Below is a small trained network, with its code and all its weights. Each question gives an input and a class and asks what happens when units are switched off, that is, made to give their printed mean instead of their output.

import numpy as np


def w(rows, s, z=0):
    codes = np.array(rows[::2]) - 128.0
    scale = np.full(codes.shape[1], s)
    scale[-1] = z or s
    return codes * scale


def f(y):
    return np.maximum(y, 0)


def log_softmax(a):
    a = a - a.max(-1, keepdims=True)
    return a - np.log(np.exp(a).sum(-1, keepdims=True))


def net(x, mask):
    res = np.array(x, float).reshape(1, 5) / 4 @ E
    y = f(res @ A[0][:, :-1].T + A[0][:, -1])
    res = res + np.where(mask, y, B[0][:, -1]) @ B[0][:, :-1]
    return log_softmax(res[-1] @ U[:, :-1].T + U[:, -1])


A, B = {}, {}
E = w([
[56,226,116,55,182,45],'x0',
[107,203,93,132,1,130],'x1',
[80,175,92,173,105,155],'x2',
[192,190,146,145,168,157],'x3',
[150,184,201,200,148,82],'x4',
],0.01)
A[0] = w([
[111,216,104,104,106,133,171],'neuron 0',
[144,62,121,70,100,167,199],'neuron 1',
[91,154,80,135,82,114,253],'neuron 2',
[90,108,68,135,31,155,136],'neuron 3',
[133,45,96,134,71,185,183],'neuron 4',
[96,96,65,138,67,182,144],'neuron 5',
[14,104,118,92,130,89,185],'neuron 6',
[147,74,80,33,172,184,145],'neuron 7',
[191,80,84,111,182,213,144],'neuron 8',
[114,137,51,116,17,165,189],'neuron 9',
[146,188,121,77,128,8,188],'neuron 10',
[2,202,92,127,143,94,202],'neuron 11',
[74,145,169,14,160,65,191],'neuron 12',
[192,81,203,234,140,169,181],'neuron 13',
[228,100,219,202,146,141,213],'neuron 14',
[110,203,85,147,100,138,124],'neuron 15',
[226,101,201,210,168,210,162],'neuron 16',
[247,109,209,138,132,127,181],'neuron 17',
[109,109,62,142,51,148,112],'neuron 18',
[60,206,87,133,119,136,135],'neuron 19',
[187,49,181,195,162,148,141],'neuron 20',
[54,99,146,104,145,30,115],'neuron 21',
[151,213,139,114,121,94,177],'neuron 22',
[129,52,119,54,191,111,220],'neuron 23',
],0.0093,0.0051)
B[0] = w([
[50,178,115,119,83,133,191],'neuron 0',
[184,67,91,100,125,173,207],'neuron 1',
[31,133,136,135,45,150,202],'neuron 2',
[94,53,126,153,34,195,201],'neuron 3',
[174,43,125,148,90,186,220],'neuron 4',
[125,83,122,158,87,213,193],'neuron 5',
[39,68,158,137,148,119,203],'neuron 6',
[177,138,26,13,152,199,217],'neuron 7',
[180,166,75,125,163,199,216],'neuron 8',
[83,87,171,168,40,204,221],'neuron 9',
[61,178,186,40,117,72,219],'neuron 10',
[32,138,82,137,117,113,232],'neuron 11',
[87,94,172,16,176,79,234],'neuron 12',
[183,125,131,243,120,44,239],'neuron 13',
[217,162,174,214,126,65,247],'neuron 14',
[65,172,69,155,80,136,179],'neuron 15',
[198,150,142,197,141,102,248],'neuron 16',
[253,182,197,149,110,80,222],'neuron 17',
[96,40,152,172,32,202,184],'neuron 18',
[54,157,60,136,110,115,191],'neuron 19',
[197,121,84,178,138,107,226],'neuron 20',
[76,53,177,119,167,24,193],'neuron 21',
[81,239,157,92,72,82,192],'neuron 22',
[176,68,75,58,254,146,239],'neuron 23',
],0.0077,0.012)
U = w([
[82,52,136,90,186,78,100],'0',
[157,168,215,88,116,79,99],'1',
[164,160,169,255,139,79,206],'2',
[214,83,72,153,154,133,5],'3',
[155,138,77,71,186,186,209],'4',
[111,53,117,166,70,202,154],'5',
[59,205,91,126,93,113,87],'6',
],0.01,0.002)

Each question gives the input, the list of numbers given to net, and the class t.
The units are the neurons (one row each of A and B). Each row of codes is followed by its name. A weight is (code - 128) times the scale printed after its matrix; where a second scale follows, it is the last column's (A, B and U).
mask holds one flag per neuron, in row order. A switched-off neuron (its flag False) gives its mean, the last column of its row in B, instead of its output. The means were averaged over made-up inputs and are rounded, as every weight is.
A unit's drop is (log p(t) with every unit on - log p(t) with that unit switched off) / (log p(t) with every unit on - log p(t) with every unit switched off).
The circuit of an input: a set's keep is (log p(t) with only the set's units on - log p(t) with every unit switched off) / (log p(t) with every unit on - log p(t) with every unit switched off). Starting from the 12 units with the biggest drops (on a tie, the unit counted first), units are removed one at a time, each time the one whose removal leaves the highest keep (on an exact tie, the one counted first), for as long as the keep stays at least 0.8.
circuit, biggest first: the units of the circuit, biggest drop first
top k neurons: the k neurons with the biggest drops, biggest first
drop of u: that unit's drop, to one decimal
input [3,-6,4,-1,-7], class 4: circuit, biggest first : [neuron 7]
input [8,-6,6,-4,8], class 0: top 3 neurons : [neuron 21; neuron 12; neuron 6]
input [0,6,-6,6,2], class 1: top 3 neurons : [neuron 20; neuron 22; neuron 13]
input [4,0,-6,8,6], class 1: top 2 neurons : [neuron 10; neuron 22]
input [-7,5,7,6,2], class 2: top 4 neurons : [neuron 13; neuron 16; neuron 14; neuron 7]
input [6,-5,-7,8,6], class 1: top 2 neurons : [neuron 10; neuron 12]
input [1,8,-8,8,4], class 1: top 2 neurons : [neuron 10; neuron 22]
input [-7,-8,5,-4,2], class 2: top 2 neurons : [neuron 13; neuron 14]
input [-7,-2,-8,5,0], class 2: top 2 neurons : [neuron 14; neuron 13]
input [-1,-6,-7,6,1], class 2: top 4 neurons : [neuron 14; neuron 17; neuron 13; neuron 16]
input [0,-2,-6,-6,-7], class 4: top 2 neurons : [neuron 7; neuron 23]
input [-4,-2,-7,-3,3], class 2: top 3 neurons : [neuron 14; neuron 13; neuron 17]
input [-2,-5,1,1,-6], class 3: drop of neuron 10 : 0.3
input [1,5,-7,-3,2], class 1: drop of neuron 4 : 0.0
input [5,-5,8,-8,7], class 0: circuit, biggest first : [neuron 21]
input [5,2,-5,4,-1], class 6: drop of neuron 17 : 0.3
input [-5,1,1,7,-4], class 3: drop of neuron 2 : 0.1
